Below are the code and all the weights of a small trained network. Each question names an input and a class and asks about switching units off, where a switched-off unit gives its printed mean instead of its output.

import numpy as np


def w(rows, s, z=0):
    codes = np.array(rows[::2]) - 128.0
    scale = np.full(codes.shape[1], s)
    scale[-1] = z or s
    return codes * scale


def f(y):
    return y / 2 * (1 + np.tanh(0.7978845608 * (y + 0.044715 * y**3)))


def log_softmax(a):
    a = a - a.max(-1, keepdims=True)
    return a - np.log(np.exp(a).sum(-1, keepdims=True))


def net(x, mask):
    res = np.array(x, float).reshape(1, 5) / 4 @ E
    y = f(res @ A[0][:, :-1].T + A[0][:, -1])
    res = res + np.where(mask, y, B[0][:, -1]) @ B[0][:, :-1]
    return log_softmax(res[-1] @ U[:, :-1].T + U[:, -1])


A, B = {}, {}
E = w([
[12,144,131,103,87],'x0',
[108,107,251,127,128],'x1',
[120,127,102,21,206],'x2',
[88,181,180,176,74],'x3',
[66,34,90,142,107],'x4',
],0.012)
A[0] = w([
[248,126,111,82,201,200],'neuron 0',
[134,119,223,175,109,254],'neuron 1',
[53,113,91,89,134,130],'neuron 2',
[43,119,80,122,182,178],'neuron 3',
[128,67,103,205,140,203],'neuron 4',
[70,66,90,101,121,198],'neuron 5',
[112,45,151,120,98,110],'neuron 6',
[82,158,213,154,83,134],'neuron 7',
[118,219,29,242,46,169],'neuron 8',
[53,140,138,103,85,133],'neuron 9',
[212,143,147,66,213,129],'neuron 10',
[161,58,123,151,102,117],'neuron 11',
[133,187,229,164,84,164],'neuron 12',
],0.012,0.0052)
B[0] = w([
[211,180,99,173,180,254],'neuron 0',
[100,126,199,173,113,243],'neuron 1',
[164,135,146,35,118,203],'neuron 2',
[172,131,118,1,92,209],'neuron 3',
[127,28,106,153,163,198],'neuron 4',
[198,94,137,28,153,220],'neuron 5',
[138,88,195,111,200,178],'neuron 6',
[68,146,171,115,114,229],'neuron 7',
[145,116,59,150,69,252],'neuron 8',
[105,160,164,78,113,202],'neuron 9',
[183,181,197,182,235,231],'neuron 10',
[104,92,108,151,172,168],'neuron 11',
[62,175,189,163,11,242],'neuron 12',
],0.011,0.014)
U = w([
[170,192,122,148,167,195],'0',
[162,142,105,5,126,69],'1',
[143,108,50,147,82,54],'2',
[65,144,162,124,83,251],'3',
[129,54,125,109,143,76],'4',
],0.017,0.0027)

Each question gives the input, the list of numbers given to net, and the class t.
The units are the neurons (one row each of A and B). Each row of codes is followed by its name. A weight is (code - 128) times the scale printed after its matrix; where a second scale follows, it is the last column's (A, B and U).
mask holds one flag per neuron, in row order. A switched-off neuron (its flag False) gives its mean, the last column of its row in B, instead of its output. The means were averaged over made-up inputs and are rounded, as every weight is.
A unit's drop is (log p(t) with every unit on - log p(t) with that unit switched off) / (log p(t) with every unit on - log p(t) with every unit switched off).
The circuit of an input: a set's keep is (log p(t) with only the set's units on - log p(t) with every unit switched off) / (log p(t) with every unit on - log p(t) with every unit switched off). Starting from the 12 units with the biggest drops (on a tie, the unit counted first), units are removed one at a time, each time the one whose removal leaves the highest keep (on an exact tie, the one counted first), for as long as the keep stays at least 0.8.
units of the circuit, in order: the units of the circuit, biggest drop first
top k neurons: the k neurons with the biggest drops, biggest first
drop of u: that unit's drop, to one decimal
input [-1,-5,7,8,-2], class 0: units of the circuit, in order : (neuron 5)
input [-8,-3,-6,4,8], class 2: top 2 neurons : (neuron 8; neuron 10)
input [3,1,1,3,2], class 1: top 2 neurons : (neuron 12; neuron 1)
input [-1,0,-2,-8,2], class 4: top 2 neurons : (neuron 4; neuron 11)
input [6,6,6,-7,-6], class 0: top 2 neurons : (neuron 10; neuron 0)
input [8,-7,-2,3,-4], class 1: top 2 neurons : (neuron 9; neuron 1)
input [7,8,8,5,3], class 1: top 3 neurons : (neuron 3; neuron 2; neuron 5)
input [-7,-5,-8,8,8], class 2: drop of neuron 7 : 0.0
input [-6,-1,-3,-8,3], class 0: drop of neuron 3 : 0.0
input [-8,-3,-4,5,6], class 2: drop of neuron 8 : 0.3
input [-6,5,5,6,8], class 4: drop of neuron 12 : 0.2
